Below are the code and all the weights of a small trained network. Each question names an input and a target symbol and asks about switching units off, where a switched-off unit gives its printed mean instead of its output.

import numpy as np


def w(rows, s, z=0):
    codes = np.array(rows[::2]) - 128.0
    scale = np.full(codes.shape[1], s)
    scale[-1] = z or s
    return codes * scale


def norm(h):
    return h / np.sqrt((h * h).mean(-1, keepdims=True) + 1e-5)


def f(y):
    return y / 2 * (1 + np.tanh(0.7978845608 * (y + 0.044715 * y**3)))


def softmax(a):
    e = np.exp(a - a.max(-1, keepdims=True))
    return e / e.sum(-1, keepdims=True)


def log_softmax(a):
    a = a - a.max(-1, keepdims=True)
    return a - np.log(np.exp(a).sum(-1, keepdims=True))


def net(x, mask):
    ids = ['αγδεηθλμξφψω'.index(c) for c in x.split()]
    T = len(ids)
    res = E[ids] + P[:T]
    r = norm(res)
    for j in range(2):
        rows = slice(4 * j, 4 * j + 4)
        q, k, v = (r @ M[0][rows].T for M in (Q, K, V))
        z = softmax(np.where(np.tri(T) > 0, q @ k.T / 4**0.5, -1e9)) @ v
        o = O[0][rows]
        res = res + np.where(mask[j], z, o[:, -1]) @ o[:, :-1]
    y = f(norm(res) @ A[0][:, :-1].T + A[0][:, -1])
    res = res + np.where(mask[2:10], y, B[0][:, -1]) @ B[0][:, :-1]
    return log_softmax(norm(res)[-1] @ U[:, :-1].T + U[:, -1])


Q, K, V, O, A, B = {}, {}, {}, {}, {}, {}
E = w([
[66,228,148,235,173],'α',
[106,137,49,225,127],'γ',
[207,167,187,143,108],'δ',
[95,161,84,198,112],'ε',
[110,110,76,253,151],'η',
[168,221,86,152,157],'θ',
[150,91,106,225,137],'λ',
[183,214,135,115,121],'μ',
[101,78,76,254,97],'ξ',
[117,115,46,248,157],'φ',
[149,189,49,214,173],'ψ',
[110,112,126,207,72],'ω',
],0.0073)
P = w([
[112,140,125,123,65],'0',
[255,158,159,228,40],'1',
[107,120,129,98,93],'2',
[239,158,163,219,54],'3',
[103,104,130,90,108],'4',
[224,144,163,210,74],'5',
[100,91,130,83,121],'6',
[213,131,167,199,96],'7',
[101,68,133,72,143],'8',
[193,96,164,186,145],'9',
],0.0098)
Q[0] = w([
[49,99,103,115,147],'h1',
[191,140,114,191,152],'h1',
[74,150,81,17,77],'h1',
[153,140,141,209,155],'h1',
[116,117,142,78,95],'h2',
[34,97,163,79,104],'h2',
[79,99,171,4,58],'h2',
[147,138,186,192,176],'h2',
],0.013)
K[0] = w([
[208,95,108,208,146],'h1',
[55,75,103,29,172],'h1',
[164,248,94,222,65],'h1',
[131,72,109,59,212],'h1',
[154,155,186,197,44],'h2',
[160,174,134,230,88],'h2',
[210,219,176,203,26],'h2',
[66,128,182,91,170],'h2',
],0.011)
V[0] = w([
[240,72,226,113,33],'h1',
[112,17,113,36,37],'h1',
[217,199,101,179,124],'h1',
[161,113,60,114,193],'h1',
[219,68,86,30,145],'h2',
[179,85,164,148,31],'h2',
[60,167,103,59,3],'h2',
[38,73,162,149,136],'h2',
],0.0074)
O[0] = w([
[64,77,131,171,113,97],'h1',
[75,59,122,98,117,72],'h1',
[142,207,65,185,141,188],'h1',
[147,167,78,159,75,94],'h1',
[108,224,64,108,66,2],'h2',
[84,116,185,2,91,133],'h2',
[50,87,41,84,157,178],'h2',
[131,157,125,147,146,146],'h2',
],0.0072,0.0075)
A[0] = w([
[213,136,159,192,49,130],'n1',
[150,163,221,120,23,3],'n2',
[62,199,146,191,156,126],'n3',
[158,7,150,168,143,96],'n4',
[254,14,67,73,38,98],'n5',
[119,244,55,69,199,119],'n6',
[101,156,236,120,193,130],'n7',
[56,180,160,30,127,184],'n8',
],0.0078,0.005)
B[0] = w([
[108,100,89,43,82,255],'n1',
[151,77,106,127,45,125],'n2',
[128,67,98,74,177,219],'n3',
[146,175,147,125,111,235],'n4',
[29,148,121,82,240,157],'n5',
[56,151,198,97,87,171],'n6',
[82,154,97,89,139,204],'n7',
[251,165,120,108,135,131],'n8',
],0.011,0.0041)
U = w([
[97,185,143,124,244,90],'α',
[38,125,50,162,122,153],'γ',
[183,93,156,82,120,135],'δ',
[130,124,23,17,206,1],'ε',
[226,139,221,195,168,112],'η',
[52,212,164,123,130,177],'θ',
[106,77,222,124,149,136],'λ',
[152,174,121,99,107,177],'μ',
[85,94,185,219,66,174],'ξ',
[156,150,92,182,109,142],'φ',
[103,239,49,170,96,141],'ψ',
[97,67,126,105,56,167],'ω',
],0.011,0.0058)

Each question gives the input, a string of symbols that net reads in full, and the target symbol t.
The units are the heads (4 rows each of Q, K, V and O) and the neurons (one row each of A and B). Each row of codes is followed by its name. A weight is (code - 128) times the scale printed after its matrix; where a second scale follows, it is the last column's (O, A, B and U).
mask holds one flag per unit, heads first, then neurons. A switched-off unit (its flag False) gives its mean, the last column of its rows in O or B, instead of its output. The means were averaged over made-up inputs and are rounded, as every weight is.
A unit's drop is (log p(t) with every unit on - log p(t) with that unit switched off) / (log p(t) with every unit on - log p(t) with every unit switched off).
The circuit of an input: a set's keep is (log p(t) with only the set's units on - log p(t) with every unit switched off) / (log p(t) with every unit on - log p(t) with every unit switched off). Starting from all 10 units, units are removed one at a time, each time the one whose removal leaves the highest keep (on an exact tie, the one counted first), for as long as the keep stays at least 0.8.
units of the circuit, in order: the units of the circuit, biggest drop first
unit that matters most: the unit with the biggest drop
k most important neurons: the k neurons with the biggest drops, biggest first
which heads matter: for each layer, one digit per head in row order, 1 if its drop is at least 0.15 and else 0, layers parted by /
input γ α ψ θ α ε λ α μ γ, target γ: which heads matter : 11
input α γ α λ θ, target θ: which heads matter : 00
input λ λ θ θ λ α λ θ, target ω: unit that matters most : h2
input δ α γ ξ γ δ α α γ α, target ε: which heads matter : 11
input α ω φ α ω α η γ α ξ, target η: units of the circuit, in order : h2, h1
input α ω ε δ δ ε ξ λ ω μ, target λ: which heads matter : 10
input φ λ θ δ, target ψ: which heads matter : 11
input μ γ ψ η ξ φ μ α γ γ, target ε: which heads matter : 11
input α α α γ θ γ γ δ, target ε: which heads matter : 10
input ε λ α ε γ α ξ θ ε δ, target α: units of the circuit, in order : n5, h1, h2
input γ λ α α μ α, target γ: which heads matter : 01
input α α φ ω λ λ, target ω: 2 most important neurons : n1, n2
input ξ δ α λ γ ψ ψ, target ψ: which heads matter : 11
input δ θ δ λ, target ξ: which heads matter : 10
input ψ θ ω φ ω α, target λ: units of the circuit, in order : h1
input γ γ μ α η λ, target δ: 2 most important neurons : n1, n5
input η ω φ α φ μ α ψ γ δ, target ε: 3 most important neurons : n5, n1, n6
input α α λ μ, target ω: 2 most important neurons : n2, n1
input α η θ θ θ θ, target ψ: which heads matter : 01
input ψ α α γ γ θ, target ε: which heads matter : 10
input α α λ λ γ φ, target ε: units of the circuit, in order : h1, n5
input μ η φ λ θ α, target ψ: units of the circuit, in order : h2
input δ θ γ μ α θ α δ α α, target η: which heads matter : 11
input ε α λ δ, target ω: which heads matter : 00
input λ φ ω θ, target λ: 2 most important neurons : n1, n3
input ω γ ε η, target α: 2 most important neurons : n5, n4
input μ λ φ γ γ λ ξ α δ η, target ξ: unit that matters most : h1
